Below are the code and all the weights of a small trained network. Each question names an input and a class and asks about switching units off, where a switched-off unit gives its printed mean instead of its output.

import numpy as np


def w(rows, s, z=0):
    codes = np.array(rows[::2]) - 128.0
    scale = np.full(codes.shape[1], s)
    scale[-1] = z or s
    return codes * scale


def norm(h):
    return h / np.sqrt((h * h).mean(-1, keepdims=True) + 1e-5)


def f(y):
    return np.maximum(y, 0)


def log_softmax(a):
    a = a - a.max(-1, keepdims=True)
    return a - np.log(np.exp(a).sum(-1, keepdims=True))


def net(x, mask):
    res = np.array(x, float).reshape(1, 8) / 4 @ E
    u = 0
    for l in range(2):
        y = f(norm(res) @ A[l][:, :-1].T + A[l][:, -1])
        res = res + np.where(mask[u : u + 14], y, B[l][:, -1]) @ B[l][:, :-1]
        u += 14
    return log_softmax(norm(res)[-1] @ U[:, :-1].T + U[:, -1])


A, B = {}, {}
E = w([
[237,106,177,72],'x0',
[128,125,128,130],'x1',
[157,221,179,219],'x2',
[125,153,120,99],'x3',
[128,131,127,125],'x4',
[49,102,254,87],'x5',
[129,117,130,140],'x6',
[128,127,128,129],'x7',
],0.0071)
A[0] = w([
[172,96,150,141,59],'0.n1',
[217,89,218,71,3],'0.n2',
[80,150,115,111,42],'0.n3',
[122,57,127,114,42],'0.n4',
[77,91,95,91,8],'0.n5',
[39,111,223,102,3],'0.n6',
[97,86,133,95,87],'0.n7',
[156,112,89,115,130],'0.n8',
[2,124,135,165,66],'0.n9',
[105,197,234,169,102],'0.n10',
[82,106,238,80,42],'0.n11',
[75,42,153,61,60],'0.n12',
[112,83,132,174,92],'0.n13',
[155,137,109,148,156],'0.n14',
],0.016,0.0023)
B[0] = w([
[80,148,125,126,159],'0.n1',
[28,248,117,93,233],'0.n2',
[98,157,125,107,159],'0.n3',
[117,125,195,126,174],'0.n4',
[182,121,190,87,186],'0.n5',
[118,81,19,179,252],'0.n6',
[169,116,187,132,187],'0.n7',
[131,77,94,162,176],'0.n8',
[50,231,119,73,236],'0.n9',
[228,60,248,84,255],'0.n10',
[123,99,5,168,255],'0.n11',
[210,95,224,114,248],'0.n12',
[105,143,114,103,153],'0.n13',
[138,51,111,98,178],'0.n14',
],0.021,0.008)
A[1] = w([
[127,78,61,166,7],'1.n1',
[95,177,150,128,53],'1.n2',
[144,72,148,157,109],'1.n3',
[100,71,146,174,161],'1.n4',
[183,164,150,176,185],'1.n5',
[82,185,131,120,64],'1.n6',
[70,199,99,94,104],'1.n7',
[29,253,117,97,44],'1.n8',
[119,91,69,198,100],'1.n9',
[99,61,55,190,83],'1.n10',
[174,120,229,206,33],'1.n11',
[76,143,131,114,144],'1.n12',
[159,141,58,142,157],'1.n13',
[111,108,130,137,8],'1.n14',
],0.013,0.0019)
B[1] = w([
[109,98,113,211,205],'1.n1',
[95,137,85,133,162],'1.n2',
[90,171,136,97,185],'1.n3',
[151,183,73,110,156],'1.n4',
[76,60,150,51,156],'1.n5',
[103,199,121,135,179],'1.n6',
[92,227,168,132,218],'1.n7',
[16,249,126,94,254],'1.n8',
[166,98,82,177,196],'1.n9',
[157,109,86,225,222],'1.n10',
[247,83,188,74,193],'1.n11',
[145,186,116,145,170],'1.n12',
[50,73,118,136,198],'1.n13',
[152,151,108,116,129],'1.n14',
],0.021,0.0078)
U = w([
[39,248,112,89,254],'0',
[135,61,28,197,79],'1',
[212,84,199,38,71],'2',
],0.012,0.00066)

Each question gives the input, the list of numbers given to net, and the class t.
The units are the neurons (one row each of A and B). Each row of codes is followed by its name. A weight is (code - 128) times the scale printed after its matrix; where a second scale follows, it is the last column's (A, B and U).
mask holds one flag per neuron, layer by layer. A switched-off neuron (its flag False) gives its mean, the last column of its row in B, instead of its output. The means were averaged over made-up inputs and are rounded, as every weight is.
A unit's drop is (log p(t) with every unit on - log p(t) with that unit switched off) / (log p(t) with every unit on - log p(t) with every unit switched off).
The circuit of an input: a set's keep is (log p(t) with only the set's units on - log p(t) with every unit switched off) / (log p(t) with every unit on - log p(t) with every unit switched off). Starting from the 12 units with the biggest drops (on a tie, the unit counted first), units are removed one at a time, each time the one whose removal leaves the highest keep (on an exact tie, the one counted first), for as long as the keep stays at least 0.8.
circuit, biggest first: the units of the circuit, biggest drop first
top k neurons: the k neurons with the biggest drops, biggest first
top k neurons in layer l: the k neurons of layer l with the biggest drops, biggest first
drop when u is switched off: that unit's drop, to one decimal
input [-2,-1,2,4,2,5,-8,4], class 1: top 2 neurons -> (0.n6 0.n11)
input [1,0,3,-4,-4,2,-7,-5], class 2: circuit, biggest first -> (0.n10)
input [3,7,-6,7,-2,5,-6,4], class 2: top 4 neurons -> (0.n12 0.n5 0.n7 0.n4)
input [4,-6,-5,-4,2,4,-7,-3], class 2: top 4 neurons in layer 0 -> (0.n12 0.n7 0.n9 0.n4)
input [4,-6,8,4,-1,-5,-2,4], class 2: top 2 neurons -> (0.n11 0.n6)
input [6,8,8,-3,-4,4,6,-5], class 2: top 2 neurons in layer 0 -> (0.n10 0.n9)
input [2,-7,3,4,5,3,-5,-6], class 1: top 2 neurons -> (0.n11 0.n6)
input [7,-3,4,7,7,-8,0,1], class 1: top 2 neurons -> (0.n9 0.n8)
input [-4,4,-5,-8,-4,-6,6,7], class 1: top 3 neurons -> (0.n10 0.n2 0.n12)
input [-1,-1,-4,-6,4,5,2,-7], class 1: top 2 neurons -> (0.n6 0.n11)
input [1,-6,-6,5,7,6,0,-3], class 1: drop when 0.n11 is switched off -> 1.0
input [1,-5,5,1,-7,2,1,2], class 2: drop when 0.n10 is switched off -> 1.0
input [2,6,2,2,-1,-7,-5,-6], class 1: drop when 0.n10 is switched off -> 0.4
input [5,7,-5,2,-1,6,-2,-2], class 1: circuit, biggest first -> (0.n11)
